Here is a tiny trained network, its code and every weight. The questions are about switching its units off for an input and a class, where a switched-off unit gives its printed mean instead of its output.

import numpy as np


def w(rows, s, z=0):
    codes = np.array(rows[::2]) - 128.0
    scale = np.full(codes.shape[1], s)
    scale[-1] = z or s
    return codes * scale


def f(y):
    return y / 2 * (1 + np.tanh(0.7978845608 * (y + 0.044715 * y**3)))


def log_softmax(a):
    a = a - a.max(-1, keepdims=True)
    return a - np.log(np.exp(a).sum(-1, keepdims=True))


def net(x, mask):
    res = np.array(x, float).reshape(1, 6) / 4 @ E
    y = f(res @ A[0][:, :-1].T + A[0][:, -1])
    res = res + np.where(mask, y, B[0][:, -1]) @ B[0][:, :-1]
    return log_softmax(res[-1] @ U[:, :-1].T + U[:, -1])


A, B = {}, {}
E = w([
[81,228,133,150,169,86,53,202,185,179,82,106],'x0',
[157,110,225,193,116,122,123,89,239,151,42,207],'x1',
[62,156,148,146,155,116,101,98,33,214,181,94],'x2',
[195,74,151,147,150,63,85,140,107,48,138,78],'x3',
[186,166,77,114,117,2,148,29,81,83,11,119],'x4',
[200,78,96,231,90,99,136,206,111,145,83,125],'x5',
],0.0079)
A[0] = w([
[165,140,110,131,161,42,74,153,85,103,110,80,101],'N0',
[79,176,130,150,123,128,113,163,196,191,86,144,66],'N1',
[156,91,167,194,116,133,130,130,163,135,118,162,71],'N2',
[142,101,171,100,124,164,131,152,190,72,146,136,86],'N3',
[202,77,174,187,108,110,145,142,146,130,73,172,139],'N4',
[125,119,127,132,145,145,138,134,151,100,135,132,68],'N5',
[112,153,154,83,129,136,147,60,110,130,155,127,87],'N6',
[122,115,123,114,137,146,144,149,123,129,148,126,56],'N7',
[124,135,138,137,128,124,147,111,112,127,117,126,64],'N8',
[133,119,107,131,123,120,139,121,125,119,107,125,49],'N9',
[132,114,113,141,123,147,143,139,102,136,144,133,67],'N10',
[138,135,126,139,112,102,160,115,98,137,100,143,38],'N11',
[150,129,144,128,128,145,141,139,166,95,153,122,33],'N12',
[109,110,84,163,118,136,141,152,16,213,146,93,108],'N13',
[158,103,156,147,112,115,133,131,141,139,126,136,84],'N14',
[69,202,151,149,144,147,99,138,188,197,96,144,74],'N15',
[190,134,88,135,79,85,156,110,127,84,58,129,73],'N16',
[109,129,97,129,137,111,116,152,77,144,167,115,95],'N17',
[123,128,114,127,113,141,126,135,131,122,156,122,61],'N18',
[109,182,133,141,127,147,125,131,152,160,114,139,52],'N19',
[111,118,119,140,120,122,149,147,95,155,148,131,55],'N20',
[115,126,145,105,124,130,141,78,118,120,143,131,42],'N21',
[153,90,161,175,117,143,121,140,160,115,114,148,65],'N22',
[173,127,94,128,129,72,140,119,119,97,74,114,104],'N23',
[161,63,177,194,105,135,124,133,169,140,116,163,57],'N24',
[125,144,130,123,154,95,106,127,100,127,138,108,76],'N25',
[134,113,147,108,113,112,140,100,87,146,143,138,91],'N26',
[210,117,96,122,100,100,157,121,124,90,35,144,91],'N27',
[124,155,142,156,156,93,112,144,109,132,124,108,73],'N28',
[114,112,115,115,105,164,130,162,110,130,180,139,60],'N29',
[160,136,86,129,126,88,155,109,106,101,82,117,82],'N30',
[116,89,103,110,88,176,147,171,120,138,202,114,72],'N31',
[139,134,114,150,112,111,146,97,106,151,116,129,1],'N32',
[100,88,89,118,117,203,151,165,113,120,202,130,86],'N33',
[91,125,126,74,151,131,157,12,107,136,127,147,67],'N34',
[82,161,147,136,136,121,128,155,141,147,114,163,48],'N35',
[146,152,122,124,182,85,75,150,82,98,146,67,66],'N36',
],0.011,0.0059)
B[0] = w([
[72,87,92,157,70,55,88,169,215,114,171,72,209],'N0',
[115,170,118,90,151,104,111,183,133,206,17,199,199],'N1',
[162,85,180,170,76,171,165,143,149,160,78,105,180],'N2',
[127,63,202,83,153,185,87,149,182,105,122,171,174],'N3',
[195,63,154,219,64,131,91,93,165,150,78,150,240],'N4',
[129,115,154,114,133,137,117,136,131,115,127,140,127],'N5',
[56,129,174,105,69,167,142,84,62,115,183,159,178],'N6',
[147,133,124,125,148,146,140,137,115,117,124,122,138],'N7',
[113,129,139,124,135,113,119,123,132,122,138,143,123],'N8',
[148,145,116,123,140,116,127,125,127,123,114,132,131],'N9',
[168,143,98,139,145,111,129,121,117,151,115,94,140],'N10',
[129,112,114,75,161,120,119,133,157,86,135,169,142],'N11',
[146,101,141,89,116,136,107,122,157,123,147,160,132],'N12',
[107,237,115,254,89,69,134,94,71,188,114,105,225],'N13',
[150,102,140,148,120,137,112,116,135,124,118,117,146],'N14',
[68,195,137,53,157,135,126,196,126,203,47,198,212],'N15',
[177,154,67,142,190,59,86,51,131,80,110,182,234],'N16',
[111,167,139,169,97,125,156,131,108,157,142,49,179],'N17',
[146,125,125,109,147,132,143,133,110,127,125,108,131],'N18',
[87,159,113,100,139,119,131,161,123,149,103,167,153],'N19',
[120,182,116,150,118,123,143,112,119,135,107,121,143],'N20',
[92,138,157,138,98,147,131,111,101,110,156,131,143],'N21',
[148,65,176,151,115,169,126,119,167,153,114,149,168],'N22',
[156,139,67,136,144,54,81,101,168,82,134,130,212],'N23',
[191,52,194,164,78,177,146,139,138,170,98,113,191],'N24',
[86,120,142,143,70,122,155,146,166,146,162,107,143],'N25',
[101,159,137,162,109,118,132,85,112,126,137,124,146],'N26',
[217,149,62,166,223,54,83,27,123,77,76,189,247],'N27',
[98,97,158,126,109,109,118,179,178,126,127,122,146],'N28',
[187,156,95,109,201,159,157,140,98,114,122,104,176],'N29',
[119,172,79,108,159,42,64,92,143,73,139,142,193],'N30',
[214,155,75,116,206,177,208,156,99,98,146,75,208],'N31',
[128,117,128,59,157,129,111,115,147,96,137,149,130],'N32',
[235,130,58,87,213,212,232,149,67,90,158,83,225],'N33',
[50,126,198,111,46,143,112,5,62,118,195,221,198],'N34',
[106,151,109,107,144,132,119,161,127,160,95,150,150],'N35',
[38,126,139,149,78,116,108,196,179,128,182,35,181],'N36',
],0.0068,0.012)
U = w([
[195,59,129,6,225,218,170,201,157,32,191,111,29],'0',
[180,180,77,165,168,159,194,160,34,139,178,41,66],'1',
[185,131,61,163,162,5,87,61,167,47,100,171,153],'2',
[214,12,214,216,81,159,121,137,194,161,72,166,127],'3',
[65,199,153,81,146,119,114,226,181,225,43,211,177],'4',
[49,111,130,167,61,48,91,210,205,108,193,2,74],'5',
[41,143,200,86,68,149,136,32,58,104,212,176,248],'6',
],0.0064,0.0014)

Each question gives the input, the list of numbers given to net, and the class t.
The units are the neurons (one row each of A and B). Each row of codes is followed by its name. A weight is (code - 128) times the scale printed after its matrix; where a second scale follows, it is the last column's (A, B and U).
mask holds one flag per neuron, in row order. A switched-off neuron (its flag False) gives its mean, the last column of its row in B, instead of its output. The means were averaged over made-up inputs and are rounded, as every weight is.
A unit's drop is (log p(t) with every unit on - log p(t) with that unit switched off) / (log p(t) with every unit on - log p(t) with every unit switched off).
The circuit of an input: a set's keep is (log p(t) with only the set's units on - log p(t) with every unit switched off) / (log p(t) with every unit on - log p(t) with every unit switched off). Starting from the 12 units with the biggest drops (on a tie, the unit counted first), units are removed one at a time, each time the one whose removal leaves the highest keep (on an exact tie, the one counted first), for as long as the keep stays at least 0.8.
units of the circuit, in order: the units of the circuit, biggest drop first
most important unit: the unit with the biggest drop
k most important neurons: the k neurons with the biggest drops, biggest first
drop when u is switched off: that unit's drop, to one decimal
input [1,-5,0,-8,7,-2], class 6: most important unit -> N34
input [5,-4,-1,-3,-1,8], class 4: 2 most important neurons -> N1, N33
input [-2,-8,7,-1,5,0], class 5: units of the circuit, in order -> N36, N0
input [-7,8,-6,7,2,4], class 3: 3 most important neurons -> N24, N4, N2
input [-3,6,-2,-3,3,4], class 3: 2 most important neurons -> N24, N4
input [5,-7,-6,-4,-1,-8], class 0: units of the circuit, in order -> N13, N33
input [-2,-2,8,7,0,-6], class 6: 2 most important neurons -> N34, N6
input [1,1,8,-3,4,6], class 5: 2 most important neurons -> N27, N16
input [3,-7,-3,7,6,-3], class 5: 2 most important neurons -> N36, N0
input [-6,0,-3,0,-5,4], class 0: 3 most important neurons -> N33, N31, N13
input [1,3,-3,7,-3,-7], class 3: 3 most important neurons -> N33, N31, N29
input [-1,8,0,-3,4,4], class 3: 2 most important neurons -> N24, N4
input [5,7,5,3,4,5], class 3: 3 most important neurons -> N4, N24, N2
input [-6,8,0,-4,1,-4], class 3: units of the circuit, in order -> N24
input [2,-5,1,5,-4,0], class 1: 2 most important neurons -> N33, N31
input [7,-6,6,7,-7,3], class 5: 3 most important neurons -> N36, N0, N28
input [-8,4,2,8,1,-1], class 3: drop when N2 is switched off -> 0.1
input [-8,-6,7,7,1,-5], class 6: drop when N6 is switched off -> 0.3
input [3,-7,0,2,1,-7], class 5: drop when N36 is switched off -> 0.4
input [2,7,3,4,-8,-4], class 4: units of the circuit, in order -> N15
input [1,1,5,-2,-3,7], class 4: 2 most important neurons -> N33, N1
